Below are the code and all the weights of a small trained network. Each question names an input and a target symbol and asks about switching units off, where a switched-off unit gives its printed mean instead of its output.

import numpy as np


def w(rows, s, z=0):
    codes = np.array(rows[::2]) - 128.0
    scale = np.full(codes.shape[1], s)
    scale[-1] = z or s
    return codes * scale


def norm(h):
    return h / np.sqrt((h * h).mean(-1, keepdims=True) + 1e-5)


def f(y):
    return y / 2 * (1 + np.tanh(0.7978845608 * (y + 0.044715 * y**3)))


def softmax(a):
    e = np.exp(a - a.max(-1, keepdims=True))
    return e / e.sum(-1, keepdims=True)


def log_softmax(a):
    a = a - a.max(-1, keepdims=True)
    return a - np.log(np.exp(a).sum(-1, keepdims=True))


def net(x, mask):
    ids = ['αβγδεζηθλμπτψω'.index(c) for c in x.split()]
    T = len(ids)
    res = E[ids] + P[:T]
    q, k, v = (norm(res) @ M[0].T for M in (Q, K, V))
    z = softmax(np.where(np.tri(T) > 0, q @ k.T / 4**0.5, -1e9)) @ v
    res = res + np.where(mask[0], z, O[0][:, -1]) @ O[0][:, :-1]
    y = f(norm(res) @ A[0][:, :-1].T + A[0][:, -1])
    res = res + np.where(mask[1:9], y, B[0][:, -1]) @ B[0][:, :-1]
    return log_softmax(norm(res)[-1] @ U[:, :-1].T + U[:, -1])


Q, K, V, O, A, B = {}, {}, {}, {}, {}, {}
E = w([
[136,124,101,154],'α',
[88,189,117,221],'β',
[153,143,144,98],'γ',
[143,128,94,146],'δ',
[144,124,94,143],'ε',
[146,158,73,133],'ζ',
[138,176,113,66],'η',
[139,106,81,139],'θ',
[132,144,97,66],'λ',
[127,102,72,170],'μ',
[95,112,115,2],'π',
[114,65,111,105],'τ',
[3,149,171,158],'ψ',
[74,60,145,127],'ω',
],0.025)
P = w([
[184,82,153,119],'0',
[170,91,155,99],'1',
[165,99,145,98],'2',
[160,106,125,98],'3',
[158,113,104,102],'4',
[153,119,93,102],'5',
[146,121,79,102],'6',
[139,124,67,102],'7',
[138,125,38,110],'8',
[126,131,10,100],'9',
[122,128,8,103],'10',
[138,127,33,126],'11',
],0.012)
Q[0] = w([
[181,142,2,51],'head 0',
[116,188,84,160],'head 0',
[44,140,198,127],'head 0',
[152,175,206,177],'head 0',
],0.015)
K[0] = w([
[42,100,2,98],'head 0',
[153,198,87,155],'head 0',
[207,150,153,226],'head 0',
[248,138,188,131],'head 0',
],0.012)
V[0] = w([
[18,81,128,89],'head 0',
[88,254,133,164],'head 0',
[138,214,20,35],'head 0',
[172,63,135,179],'head 0',
],0.013)
O[0] = w([
[57,57,90,46,154],'head 0',
[133,172,232,247,16],'head 0',
[151,78,225,33,254],'head 0',
[184,134,52,132,136],'head 0',
],0.013,0.01)
A[0] = w([
[111,35,87,173,170],'neuron 0',
[103,206,115,66,32],'neuron 1',
[123,183,158,86,178],'neuron 2',
[176,84,166,120,178],'neuron 3',
[56,174,52,54,144],'neuron 4',
[111,201,156,189,155],'neuron 5',
[5,133,113,113,136],'neuron 6',
[154,165,72,168,254],'neuron 7',
],0.019,0.005)
B[0] = w([
[212,109,219,242,171],'neuron 0',
[125,64,191,196,144],'neuron 1',
[94,82,100,222,164],'neuron 2',
[122,185,130,204,187],'neuron 3',
[149,141,153,219,253],'neuron 4',
[191,248,116,1,137],'neuron 5',
[15,177,88,130,171],'neuron 6',
[36,133,192,66,155],'neuron 7',
],0.017,0.014)
U = w([
[109,246,11,138,148],'α',
[126,159,131,138,114],'β',
[135,229,149,91,253],'γ',
[107,149,76,74,179],'δ',
[161,156,84,97,152],'ε',
[156,203,154,176,105],'ζ',
[154,155,243,164,20],'η',
[242,101,78,134,159],'θ',
[176,90,188,47,119],'λ',
[202,124,122,166,94],'μ',
[46,65,128,65,110],'π',
[143,70,5,124,160],'τ',
[14,210,165,206,144],'ψ',
[57,136,14,215,120],'ω',
],0.012,0.0041)

Each question gives the input, a string of symbols that net reads in full, and the target symbol t.
The units are the heads (4 rows each of Q, K, V and O) and the neurons (one row each of A and B). Each row of codes is followed by its name. A weight is (code - 128) times the scale printed after its matrix; where a second scale follows, it is the last column's (O, A, B and U).
mask holds one flag per unit, heads first, then neurons. A switched-off unit (its flag False) gives its mean, the last column of its rows in O or B, instead of its output. The means were averaged over made-up inputs and are rounded, as every weight is.
A unit's drop is (log p(t) with every unit on - log p(t) with that unit switched off) / (log p(t) with every unit on - log p(t) with every unit switched off).
The circuit of an input: a set's keep is (log p(t) with only the set's units on - log p(t) with every unit switched off) / (log p(t) with every unit on - log p(t) with every unit switched off). Starting from all 9 units, units are removed one at a time, each time the one whose removal leaves the highest keep (on an exact tie, the one counted first), for as long as the keep stays at least 0.8.
units of the circuit, in order: the units of the circuit, biggest drop first
top k neurons: the k neurons with the biggest drops, biggest first
drop of u: that unit's drop, to one decimal
input λ π γ, target π: units of the circuit, in order : [neuron 0]
input γ α λ π λ, target π: units of the circuit, in order : [head 0; neuron 0]
input ε α η η δ, target η: top 3 neurons : [neuron 3; neuron 6; neuron 4]
input γ α α θ α, target θ: units of the circuit, in order : [head 0; neuron 6]
input ω η ζ ω δ ω α π, target ω: units of the circuit, in order : [neuron 4; head 0]
input ω ζ ζ μ ε τ ζ α η π ψ α, target ψ: units of the circuit, in order : [head 0; neuron 6]
input γ γ δ λ η, target λ: top 2 neurons : [neuron 4; neuron 6]
input η ω ζ ζ λ θ α η η, target η: top 3 neurons : [neuron 3; neuron 2; neuron 6]
input α ψ μ, target ψ: units of the circuit, in order : [head 0; neuron 7]
input θ ω θ μ λ η π α γ δ ζ β, target γ: top 2 neurons : [neuron 5; neuron 4]
input α δ ω θ α θ λ ζ α, target λ: units of the circuit, in order : [head 0; neuron 4]
input δ δ ψ ψ ε, target ψ: top 2 neurons : [neuron 6; neuron 0]
input ψ θ μ ζ λ ζ, target λ: top 3 neurons : [neuron 4; neuron 6; neuron 0]
input ε α π ζ λ α, target λ: top neuron : [neuron 6]
input π γ λ θ θ ζ ω ω α θ ψ π, target ψ: top 2 neurons : [neuron 4; neuron 6]
input θ δ ε η θ ζ, target θ: top 3 neurons : [neuron 6; neuron 4; neuron 7]
input θ α η ε ω λ, target ω: top 2 neurons : [neuron 4; neuron 6]
input γ θ ε, target θ: units of the circuit, in order : [neuron 6; head 0]
input θ α ζ τ α α θ ζ θ α η η, target η: top 2 neurons : [neuron 6; neuron 3]
input α ζ γ α α ω, target ω: units of the circuit, in order : [head 0]
input η λ δ, target λ: top 3 neurons : [neuron 4; neuron 6; neuron 0]
input ω α θ θ ζ θ λ θ, target λ: top 2 neurons : [neuron 4; neuron 0]
input λ ψ γ α ζ θ θ ω α ζ θ δ, target θ: drop of neuron 6 : 0.2
input θ λ ζ ζ ψ α, target ψ: drop of neuron 7 : -0.1
input α ω α α α ω λ θ θ α ε, target θ: drop of neuron 0 : 0.1
